Here is a tiny trained network, its code and every weight. The questions are about switching its units off for an input and a target symbol, where a switched-off unit gives its printed mean instead of its output.

import numpy as np


def w(rows, s, z=0):
    codes = np.array(rows[::2]) - 128.0
    scale = np.full(codes.shape[1], s)
    scale[-1] = z or s
    return codes * scale


def f(y):
    return np.maximum(y, 0)


def softmax(a):
    e = np.exp(a - a.max(-1, keepdims=True))
    return e / e.sum(-1, keepdims=True)


def log_softmax(a):
    a = a - a.max(-1, keepdims=True)
    return a - np.log(np.exp(a).sum(-1, keepdims=True))


def net(x, mask):
    ids = ['αγδηθλφψω'.index(c) for c in x.split()]
    T = len(ids)
    res = E[ids] + P[:T]
    r = res
    for j in range(3):
        rows = slice(2 * j, 2 * j + 2)
        q, k, v = (r @ M[0][rows].T for M in (Q, K, V))
        z = softmax(np.where(np.tri(T) > 0, q @ k.T / 2**0.5, -1e9)) @ v
        o = O[0][rows]
        res = res + np.where(mask[j], z, o[:, -1]) @ o[:, :-1]
    y = f(res @ A[0][:, :-1].T + A[0][:, -1])
    res = res + np.where(mask[3:15], y, B[0][:, -1]) @ B[0][:, :-1]
    return log_softmax(res[-1] @ U[:, :-1].T + U[:, -1])


Q, K, V, O, A, B = {}, {}, {}, {}, {}, {}
E = w([
[79,150,190],'α',
[122,134,161],'γ',
[98,161,166],'δ',
[93,162,171],'η',
[185,124,112],'θ',
[140,120,105],'λ',
[122,161,139],'φ',
[5,133,130],'ψ',
[163,103,69],'ω',
],0.018)
P = w([
[134,129,125],'0',
[122,4,66],'1',
[162,149,120],'2',
[134,146,82],'3',
[107,80,199],'4',
[145,144,117],'5',
[115,151,76],'6',
[129,63,210],'7',
[125,146,111],'8',
[100,152,61],'9',
],0.014)
Q[0] = w([
[252,168,219],'H1',
[130,96,171],'H1',
[37,14,99],'H2',
[96,94,57],'H2',
[118,254,66],'H3',
[69,211,57],'H3',
],0.0067)
K[0] = w([
[66,121,148],'H1',
[90,156,140],'H1',
[87,151,11],'H2',
[127,115,170],'H2',
[122,45,156],'H3',
[167,42,255],'H3',
],0.0087)
V[0] = w([
[255,41,122],'H1',
[91,182,93],'H1',
[17,193,157],'H2',
[40,72,101],'H2',
[143,54,190],'H3',
[23,97,12],'H3',
],0.007)
O[0] = w([
[161,80,78,92],'H1',
[141,201,108,128],'H1',
[127,65,81,204],'H2',
[98,63,134,254],'H2',
[143,69,237,180],'H3',
[3,77,89,209],'H3',
],0.006,0.0024)
A[0] = w([
[177,101,81,114],'N1',
[170,86,91,73],'N2',
[99,186,178,57],'N3',
[217,120,99,114],'N4',
[105,225,13,159],'N5',
[114,112,159,197],'N6',
[151,252,92,173],'N7',
[218,107,184,169],'N8',
[187,188,156,171],'N9',
[44,24,157,2],'N10',
[89,133,124,152],'N11',
[97,191,64,180],'N12',
],0.012,0.0068)
B[0] = w([
[145,167,149,161],'N1',
[55,137,175,150],'N2',
[207,67,7,150],'N3',
[158,108,70,157],'N4',
[121,136,71,207],'N5',
[123,85,126,230],'N6',
[186,187,188,189],'N7',
[108,137,167,175],'N8',
[140,82,155,172],'N9',
[176,162,156,254],'N10',
[157,100,111,201],'N11',
[84,165,133,208],'N12',
],0.013,0.0065)
U = w([
[161,3,104,206],'α',
[86,119,225,196],'γ',
[128,152,157,57],'δ',
[131,139,150,39],'η',
[181,142,138,3],'θ',
[140,133,116,157],'λ',
[113,217,182,66],'φ',
[25,157,148,193],'ψ',
[129,136,94,163],'ω',
],0.012,0.0028)

Each question gives the input, a string of symbols that net reads in full, and the target symbol t.
The units are the heads (2 rows each of Q, K, V and O) and the neurons (one row each of A and B). Each row of codes is followed by its name. A weight is (code - 128) times the scale printed after its matrix; where a second scale follows, it is the last column's (O, A, B and U).
mask holds one flag per unit, heads first, then neurons. A switched-off unit (its flag False) gives its mean, the last column of its rows in O or B, instead of its output. The means were averaged over made-up inputs and are rounded, as every weight is.
A unit's drop is (log p(t) with every unit on - log p(t) with that unit switched off) / (log p(t) with every unit on - log p(t) with every unit switched off).
The circuit of an input: a set's keep is (log p(t) with only the set's units on - log p(t) with every unit switched off) / (log p(t) with every unit on - log p(t) with every unit switched off). Starting from the 12 units with the biggest drops (on a tie, the unit counted first), units are removed one at a time, each time the one whose removal leaves the highest keep (on an exact tie, the one counted first), for as long as the keep stays at least 0.8.
units of the circuit, in order: the units of the circuit, biggest drop first
unit that matters most: the unit with the biggest drop
top k neurons: the k neurons with the biggest drops, biggest first
heads that matter: for each layer, one digit per head in row order, 1 if its drop is at least 0.15 and else 0, layers parted by /
drop of u: that unit's drop, to one decimal
input η ψ η γ, target ψ: units of the circuit, in order	H3; N10; N12; H1
input ψ ψ ψ λ, target ψ: units of the circuit, in order	N12; H3
input γ ψ φ φ, target ψ: unit that matters most	H3
input γ φ γ φ, target φ: units of the circuit, in order	N7; H2
input φ λ φ θ ψ, target α: units of the circuit, in order	N3; N11
input λ ψ ψ γ ψ φ γ η, target α: heads that matter	100
input ψ γ ψ δ, target ψ: heads that matter	011
input ψ ψ ψ δ, target ψ: units of the circuit, in order	H3; N12
input γ γ φ ψ γ ψ γ δ, target α: heads that matter	100
input δ θ φ ω ω λ φ ψ, target α: heads that matter	010
input λ γ ω η α, target α: units of the circuit, in order	N3; N6
input θ λ ψ φ ψ δ γ, target ψ: top 2 neurons	N10; N12
input ω ω γ θ φ, target α: top 4 neurons	N3; N12; N7; N10
input γ γ γ, target γ: unit that matters most	N8
input α η γ, target γ: drop of N2	-0.1
input θ η θ ψ γ γ γ γ α, target α: drop of N3	0.6
input ψ λ γ θ η, target α: drop of H2	0.0
